Below are the code and all the weights of a small trained network. Each question names an input and a class and asks about switching units off, where a switched-off unit gives its printed mean instead of its output.

import numpy as np


def w(rows, s, z=0):
    codes = np.array(rows[::2]) - 128.0
    scale = np.full(codes.shape[1], s)
    scale[-1] = z or s
    return codes * scale


def f(y):
    return y / 2 * (1 + np.tanh(0.7978845608 * (y + 0.044715 * y**3)))


def log_softmax(a):
    a = a - a.max(-1, keepdims=True)
    return a - np.log(np.exp(a).sum(-1, keepdims=True))


def net(x, mask):
    res = np.array(x, float).reshape(1, 8) / 4 @ E
    y = f(res @ A[0][:, :-1].T + A[0][:, -1])
    res = res + np.where(mask, y, B[0][:, -1]) @ B[0][:, :-1]
    return log_softmax(res[-1] @ U[:, :-1].T + U[:, -1])


A, B = {}, {}
E = w([
[129,129,132,132,127,124],'x0',
[110,12,53,241,81,150],'x1',
[2,170,176,119,26,221],'x2',
[200,112,227,194,164,243],'x3',
[50,11,208,75,200,85],'x4',
[127,131,137,136,123,119],'x5',
[46,207,91,213,254,142],'x6',
[127,126,127,127,132,130],'x7',
],0.0056)
A[0] = w([
[126,47,84,186,98,141,150],'N1',
[203,123,206,179,140,221,86],'N2',
[159,139,206,166,146,168,187],'N3',
[80,71,182,113,147,106,193],'N4',
[66,80,132,199,60,153,229],'N5',
[195,86,164,90,38,109,50],'N6',
[84,141,41,75,117,53,64],'N7',
[131,178,176,49,156,133,229],'N8',
[43,143,214,133,60,229,143],'N9',
[113,150,20,47,111,45,152],'N10',
[205,202,50,149,97,161,153],'N11',
[25,166,112,155,191,174,74],'N12',
[190,191,62,161,123,148,235],'N13',
[173,94,204,151,161,209,102],'N14',
[198,200,56,124,81,170,222],'N15',
[177,154,225,151,143,196,147],'N16',
[183,94,182,157,172,192,193],'N17',
[192,48,140,72,43,115,108],'N18',
[176,185,140,36,192,134,186],'N19',
[87,60,177,103,173,98,129],'N20',
[112,48,68,204,131,140,118],'N21',
[17,174,179,91,50,192,161],'N22',
[88,58,169,86,184,116,119],'N23',
[254,114,117,167,217,27,5],'N24',
[47,144,112,101,72,85,162],'N25',
[104,39,183,100,204,104,138],'N26',
[145,184,183,66,135,120,79],'N27',
[199,78,142,62,28,128,7],'N28',
[112,173,79,212,248,103,49],'N29',
[209,104,78,127,213,45,130],'N30',
[99,45,54,163,90,183,137],'N31',
[50,151,77,79,78,83,120],'N32',
[29,165,133,153,142,175,29],'N33',
[182,71,75,166,175,92,143],'N34',
[123,66,102,215,112,121,215],'N35',
[95,169,108,194,206,107,61],'N36',
[57,55,145,108,189,126,134],'N37',
[31,164,152,137,68,129,104],'N38',
[62,59,179,98,149,115,141],'N39',
],0.0065,0.0023)
B[0] = w([
[132,188,165,82,181,73,184],'N1',
[48,66,63,155,183,119,214],'N2',
[117,95,88,116,157,104,196],'N3',
[126,150,136,167,98,115,199],'N4',
[193,182,155,99,147,83,211],'N5',
[17,165,171,55,127,202,190],'N6',
[66,95,71,125,187,150,188],'N7',
[158,190,149,141,164,58,223],'N8',
[228,73,86,123,118,124,251],'N9',
[83,83,84,159,184,124,232],'N10',
[70,135,127,199,67,102,214],'N11',
[97,142,173,60,91,200,190],'N12',
[108,138,134,172,75,108,217],'N13',
[83,85,73,142,171,126,202],'N14',
[86,149,140,210,89,93,228],'N15',
[99,101,83,125,173,95,213],'N16',
[111,84,71,133,162,105,213],'N17',
[50,141,162,76,112,178,216],'N18',
[171,182,153,132,167,62,224],'N19',
[106,153,120,196,74,125,195],'N20',
[128,187,166,98,197,68,184],'N21',
[252,140,152,120,125,94,253],'N22',
[94,148,143,199,68,111,195],'N23',
[233,99,132,70,55,195,231],'N24',
[153,79,74,156,167,141,187],'N25',
[111,147,123,197,52,103,222],'N26',
[107,172,153,104,191,87,173],'N27',
[1,148,161,48,144,200,197],'N28',
[51,122,201,37,88,223,222],'N29',
[223,78,115,120,94,157,234],'N30',
[162,187,181,104,182,54,188],'N31',
[139,60,80,153,193,132,190],'N32',
[141,112,164,59,88,184,164],'N33',
[178,151,165,103,114,106,194],'N34',
[130,162,151,96,172,76,195],'N35',
[73,119,171,44,118,189,181],'N36',
[108,138,147,181,65,134,198],'N37',
[181,81,108,91,109,149,180],'N38',
[123,140,123,185,78,112,200],'N39',
],0.0078,0.0045)
U = w([
[22,133,191,27,99,244,66],'0',
[217,62,108,97,83,150,180],'1',
[112,130,122,144,139,98,253],'2',
[124,217,174,117,224,20,4],'3',
[65,141,113,255,32,110,40],'4',
[72,21,21,150,223,125,11],'5',
],0.0086,0.0076)

Each question gives the input, the list of numbers given to net, and the class t.
The units are the neurons (one row each of A and B). Each row of codes is followed by its name. A weight is (code - 128) times the scale printed after its matrix; where a second scale follows, it is the last column's (A, B and U).
mask holds one flag per neuron, in row order. A switched-off neuron (its flag False) gives its mean, the last column of its row in B, instead of its output. The means were averaged over made-up inputs and are rounded, as every weight is.
A unit's drop is (log p(t) with every unit on - log p(t) with that unit switched off) / (log p(t) with every unit on - log p(t) with every unit switched off).
The circuit of an input: a set's keep is (log p(t) with only the set's units on - log p(t) with every unit switched off) / (log p(t) with every unit on - log p(t) with every unit switched off). Starting from the 12 units with the biggest drops (on a tie, the unit counted first), units are removed one at a time, each time the one whose removal leaves the highest keep (on an exact tie, the one counted first), for as long as the keep stays at least 0.8.
circuit, biggest first: the units of the circuit, biggest drop first
most important unit: the unit with the biggest drop
top k neurons: the k neurons with the biggest drops, biggest first
input [1,-5,2,-7,5,5,-3,-2], class 5: circuit, biggest first	(N32, N10)
input [1,0,1,-8,6,4,-4,0], class 5: most important unit	N32
input [7,7,-6,-2,3,-3,2,8], class 3: circuit, biggest first	(N21, N1)
input [7,6,3,7,4,0,-5,7], class 5: top 2 neurons	(N2, N14)
input [2,-6,8,-5,8,4,0,5], class 1: circuit, biggest first	(N22, N9)
input [-6,6,-4,-2,8,3,-4,4], class 4: circuit, biggest first	(N26, N23)
input [-3,5,2,0,-4,-7,7,-8], class 0: circuit, biggest first	(N29, N12)
input [0,-3,0,1,-7,-1,-7,-7], class 0: top 3 neurons	(N28, N6, N18)
input [7,-4,7,0,-7,-2,0,2], class 1: circuit, biggest first	(N22, N9)
input [-1,-4,-2,-4,-6,-3,4,-6], class 4: circuit, biggest first	(N11, N15)
input [5,-5,7,2,-7,-2,4,-8], class 1: circuit, biggest first	(N9, N22)
input [-8,-1,4,0,-7,-5,7,-7], class 0: circuit, biggest first	(N12, N29)
input [7,-1,-8,1,-3,-5,-8,1], class 0: circuit, biggest first	(N28, N6)
input [6,3,5,6,3,5,8,6], class 0: circuit, biggest first	(N12)
input [-7,-6,0,0,3,0,-5,-4], class 3: top 2 neurons	(N8, N19)
input [-7,4,4,-8,-7,-4,-7,3], class 5: top 2 neurons	(N32, N10)
input [-7,3,-6,8,-5,-7,-6,1], class 5: top 3 neurons	(N2, N17, N14)
input [-2,-1,-8,-7,-3,4,2,0], class 1: top 2 neurons	(N24, N30)
input [-7,5,-6,-1,-5,4,7,-2], class 0: top 2 neurons	(N29, N36)
input [5,-8,2,-5,5,7,-6,7], class 3: most important unit	N8
input [6,-8,6,6,3,-7,5,0], class 3: top 3 neurons	(N8, N27, N19)
